Here is a tiny trained network, its code and every weight. The questions are about switching its units off for an input and a class, where a switched-off unit gives its printed mean instead of its output.

import numpy as np


def w(rows, s, z=0):
    codes = np.array(rows[::2]) - 128.0
    scale = np.full(codes.shape[1], s)
    scale[-1] = z or s
    return codes * scale


def f(y):
    return np.maximum(y, 0)


def log_softmax(a):
    a = a - a.max(-1, keepdims=True)
    return a - np.log(np.exp(a).sum(-1, keepdims=True))


def net(x, mask):
    res = np.array(x, float).reshape(1, 4) / 4 @ E
    y = f(res @ A[0][:, :-1].T + A[0][:, -1])
    res = res + np.where(mask, y, B[0][:, -1]) @ B[0][:, :-1]
    return log_softmax(res[-1] @ U[:, :-1].T + U[:, -1])


A, B = {}, {}
E = w([
[1,114,151,226],'x0',
[91,55,25,64],'x1',
[130,127,126,129],'x2',
[188,155,30,202],'x3',
],0.008)
A[0] = w([
[179,70,112,198,96],'n1',
[144,94,129,175,255],'n2',
[29,91,212,108,118],'n3',
[106,179,149,186,73],'n4',
[91,35,59,108,65],'n5',
[99,78,87,82,69],'n6',
[162,170,115,158,203],'n7',
[193,81,121,96,141],'n8',
[78,165,110,192,122],'n9',
[115,152,84,150,112],'n10',
[45,138,123,146,105],'n11',
[170,80,161,103,133],'n12',
[122,214,100,60,78],'n13',
[89,57,162,54,133],'n14',
[151,156,81,150,74],'n15',
[208,110,161,69,87],'n16',
[102,6,78,116,34],'n17',
[29,149,123,133,63],'n18',
[119,196,92,131,97],'n19',
[91,75,118,195,111],'n20',
[79,99,30,114,129],'n21',
[93,158,137,83,92],'n22',
[80,155,115,130,114],'n23',
[151,118,74,171,123],'n24',
[113,93,184,97,129],'n25',
[109,137,166,33,115],'n26',
[77,161,184,165,166],'n27',
[90,147,216,85,133],'n28',
[111,39,111,98,186],'n29',
[209,148,134,92,59],'n30',
[164,171,83,71,91],'n31',
[51,107,119,159,98],'n32',
[163,196,148,100,157],'n33',
[145,168,217,190,63],'n34',
[153,220,179,160,149],'n35',
],0.013,0.0089)
B[0] = w([
[132,161,152,215,164],'n1',
[117,62,35,121,254],'n2',
[147,137,78,185,233],'n3',
[167,171,152,121,168],'n4',
[208,155,247,100,213],'n5',
[222,157,233,67,179],'n6',
[100,64,115,137,224],'n7',
[59,166,72,110,203],'n8',
[96,170,69,79,197],'n9',
[179,159,114,238,163],'n10',
[85,190,83,82,194],'n11',
[115,156,56,113,167],'n12',
[96,252,159,74,153],'n13',
[162,133,85,228,201],'n14',
[143,171,171,162,160],'n15',
[106,242,81,148,196],'n16',
[165,177,234,99,193],'n17',
[136,197,134,136,182],'n18',
[126,167,193,180,145],'n19',
[139,224,85,67,195],'n20',
[206,57,212,121,243],'n21',
[123,176,192,194,142],'n22',
[157,149,142,146,157],'n23',
[110,140,106,245,192],'n24',
[153,117,121,235,176],'n25',
[119,149,75,202,182],'n26',
[152,109,79,53,223],'n27',
[116,94,109,196,207],'n28',
[206,32,106,100,229],'n29',
[103,217,169,139,187],'n30',
[83,195,133,147,191],'n31',
[110,248,74,38,198],'n32',
[127,108,52,80,200],'n33',
[254,158,216,95,202],'n34',
[198,10,226,50,227],'n35',
],0.0058,0.0093)
U = w([
[198,103,168,100,65],'0',
[89,190,91,95,91],'1',
[147,82,82,141,255],'2',
[145,116,116,251,83],'3',
[88,22,95,103,154],'4',
],0.015,0.0098)

Each question gives the input, the list of numbers given to net, and the class t.
The units are the neurons (one row each of A and B). Each row of codes is followed by its name. A weight is (code - 128) times the scale printed after its matrix; where a second scale follows, it is the last column's (A, B and U).
mask holds one flag per neuron, in row order. A switched-off neuron (its flag False) gives its mean, the last column of its row in B, instead of its output. The means were averaged over made-up inputs and are rounded, as every weight is.
A unit's drop is (log p(t) with every unit on - log p(t) with that unit switched off) / (log p(t) with every unit on - log p(t) with every unit switched off).
The circuit of an input: a set's keep is (log p(t) with only the set's units on - log p(t) with every unit switched off) / (log p(t) with every unit on - log p(t) with every unit switched off). Starting from the 12 units with the biggest drops (on a tie, the unit counted first), units are removed one at a time, each time the one whose removal leaves the highest keep (on an exact tie, the one counted first), for as long as the keep stays at least 0.8.
circuit, biggest first: the units of the circuit, biggest drop first
most important unit: the unit with the biggest drop
top k neurons: the k neurons with the biggest drops, biggest first
drop of u: that unit's drop, to one decimal
input [5,-7,-7,0], class 0: circuit, biggest first => n35
input [-8,7,4,2], class 1: top 4 neurons => n8, n16, n31, n35
input [-7,5,2,-3], class 1: circuit, biggest first => n16, n8
input [-4,5,-2,-8], class 3: circuit, biggest first => n14, n26, n25
input [2,-7,3,-8], class 3: top 3 neurons => n28, n3, n25
input [7,7,2,-6], class 0: circuit, biggest first => n5, n17
input [2,-8,-3,6], class 0: top 2 neurons => n35, n34
input [8,7,7,-5], class 1: top 4 neurons => n32, n11, n35, n20
input [7,7,-3,-2], class 0: top 3 neurons => n21, n5, n29
input [4,5,-3,3], class 0: top 3 neurons => n21, n5, n17
input [6,-1,-3,-5], class 1: top 2 neurons => n32, n11
input [-6,6,6,4], class 0: top 4 neurons => n21, n5, n6, n29
input [-8,6,1,1], class 1: top 2 neurons => n8, n16
input [3,-6,-6,-7], class 3: circuit, biggest first => n28
input [6,-7,4,1], class 0: top 2 neurons => n34, n35
input [-4,-2,2,-3], class 1: top 2 neurons => n21, n16
input [7,-3,3,6], class 1: drop of n9 => 0.2
input [-2,-2,-1,-4], class 3: drop of n14 => 0.1
input [-5,-3,3,2], class 1: drop of n29 => 0.2
input [8,-1,5,-4], class 1: drop of n32 => 0.1
input [5,-3,-8,7], class 2: most important unit => n9
